Below are the code and all the weights of a small trained network. Each question names an input and a class and asks about switching units off, where a switched-off unit gives its printed mean instead of its output.

import numpy as np


def w(rows, s, z=0):
    codes = np.array(rows[::2]) - 128.0
    scale = np.full(codes.shape[1], s)
    scale[-1] = z or s
    return codes * scale


def f(y):
    return np.maximum(y, 0)


def log_softmax(a):
    a = a - a.max(-1, keepdims=True)
    return a - np.log(np.exp(a).sum(-1, keepdims=True))


def net(x, mask):
    res = np.array(x, float).reshape(1, 7) / 4 @ E
    y = f(res @ A[0][:, :-1].T + A[0][:, -1])
    res = res + np.where(mask, y, B[0][:, -1]) @ B[0][:, :-1]
    return log_softmax(res[-1] @ U[:, :-1].T + U[:, -1])


A, B = {}, {}
E = w([
[221,178,30,189,152,174,63,11],'x0',
[133,81,125,134,111,134,156,111],'x1',
[223,64,235,219,154,149,97,192],'x2',
[120,105,135,132,114,141,134,113],'x3',
[119,107,131,135,136,139,136,115],'x4',
[114,209,89,249,107,217,222,190],'x5',
[111,114,133,143,136,132,128,116],'x6',
],0.011)
A[0] = w([
[247,151,43,165,130,173,73,10,160],'neuron 0',
[236,85,255,239,144,111,68,172,161],'neuron 1',
[111,87,98,133,20,87,124,63,157],'neuron 2',
[90,136,163,141,96,142,182,197,139],'neuron 3',
[112,173,70,179,127,208,253,209,215],'neuron 4',
[165,159,74,220,86,210,126,149,114],'neuron 5',
[172,69,176,28,174,15,54,51,254],'neuron 6',
[50,118,178,34,133,113,171,162,251],'neuron 7',
[84,96,138,84,108,83,75,155,155],'neuron 8',
[88,133,69,63,110,106,135,77,175],'neuron 9',
[165,79,225,127,135,119,141,247,155],'neuron 10',
[37,184,56,74,101,83,196,49,231],'neuron 11',
],0.0087,0.0084)
B[0] = w([
[109,177,47,121,210,147,105,16,252],'neuron 0',
[214,100,179,178,145,193,116,110,243],'neuron 1',
[125,147,126,71,153,110,112,134,163],'neuron 2',
[90,154,199,152,118,139,144,175,177],'neuron 3',
[41,180,176,164,124,119,164,170,236],'neuron 4',
[142,112,67,221,201,129,179,123,206],'neuron 5',
[182,53,118,64,104,155,32,89,249],'neuron 6',
[151,61,110,66,106,48,168,246,212],'neuron 7',
[164,64,70,101,92,108,137,135,173],'neuron 8',
[65,150,48,83,211,76,68,139,188],'neuron 9',
[138,74,188,209,86,112,63,137,207],'neuron 10',
[54,153,81,71,89,81,175,97,226],'neuron 11',
],0.011,0.021)
U = w([
[147,70,84,26,108,82,141,192,222],'0',
[116,147,80,44,158,130,48,55,94],'1',
[46,172,154,77,68,122,220,191,150],'2',
[69,203,70,144,131,123,182,64,1],'3',
[213,55,157,124,46,147,69,162,137],'4',
[255,139,146,78,140,222,77,17,112],'5',
[117,122,214,198,90,150,126,178,177],'6',
[209,117,65,222,207,172,173,149,122],'7',
],0.0096,0.0022)

Each question gives the input, the list of numbers given to net, and the class t.
The units are the neurons (one row each of A and B). Each row of codes is followed by its name. A weight is (code - 128) times the scale printed after its matrix; where a second scale follows, it is the last column's (A, B and U).
mask holds one flag per neuron, in row order. A switched-off neuron (its flag False) gives its mean, the last column of its row in B, instead of its output. The means were averaged over made-up inputs and are rounded, as every weight is.
A unit's drop is (log p(t) with every unit on - log p(t) with that unit switched off) / (log p(t) with every unit on - log p(t) with every unit switched off).
The circuit of an input: a set's keep is (log p(t) with only the set's units on - log p(t) with every unit switched off) / (log p(t) with every unit on - log p(t) with every unit switched off). Starting from all 12 units, units are removed one at a time, each time the one whose removal leaves the highest keep (on an exact tie, the one counted first), for as long as the keep stays at least 0.8.
circuit, biggest first: the units of the circuit, biggest drop first
unit that matters most: the unit with the biggest drop
top k neurons: the k neurons with the biggest drops, biggest first
drop of u: that unit's drop, to one decimal
input [0,0,-3,3,-5,8,0], class 2: circuit, biggest first : [neuron 4]
input [-1,3,1,-8,7,-5,2], class 4: circuit, biggest first : [neuron 0; neuron 11]
input [-1,6,-2,-3,2,1,-7], class 2: circuit, biggest first : [neuron 6; neuron 0]
input [6,-5,0,7,2,3,5], class 3: top 2 neurons : [neuron 1; neuron 0]
input [-3,-8,0,-4,5,-6,-4], class 0: top 2 neurons : [neuron 1; neuron 7]
input [1,-5,8,3,0,-4,2], class 5: top 3 neurons : [neuron 7; neuron 1; neuron 4]
input [-7,-7,4,8,3,1,-5], class 6: top 2 neurons : [neuron 6; neuron 3]
input [-3,-8,0,7,7,-2,7], class 0: top 2 neurons : [neuron 1; neuron 7]
input [-3,1,-7,3,0,1,8], class 2: top 2 neurons : [neuron 6; neuron 11]
input [0,-8,-4,-2,-2,-7,-3], class 0: top 3 neurons : [neuron 0; neuron 7; neuron 8]
input [-7,-8,-4,5,-2,1,1], class 2: top 2 neurons : [neuron 6; neuron 3]
input [4,-5,2,6,5,0,5], class 5: top 2 neurons : [neuron 4; neuron 7]
input [-7,5,1,-3,-2,6,5], class 6: top 2 neurons : [neuron 10; neuron 11]
input [3,1,1,3,-1,0,0], class 5: top 2 neurons : [neuron 11; neuron 4]
input [2,6,-3,-6,-2,2,1], class 3: circuit, biggest first : [neuron 6]
input [2,6,5,-6,-2,0,-1], class 5: top 2 neurons : [neuron 7; neuron 4]
input [2,7,0,1,7,4,2], class 3: top 2 neurons : [neuron 1; neuron 4]
input [-1,2,1,6,3,0,-5], class 4: top 3 neurons : [neuron 0; neuron 4; neuron 11]
input [-6,-6,1,-2,-8,1,-5], class 6: drop of neuron 6 : 0.6
input [5,-4,1,2,7,-2,-2], class 5: unit that matters most : neuron 11
input [-4,-5,4,4,6,0,-3], class 4: drop of neuron 5 : 0.1
input [-4,-8,8,4,-5,7,7], class 6: drop of neuron 5 : 0.0
input [1,-5,1,-2,3,-6,5], class 5: drop of neuron 4 : 0.1
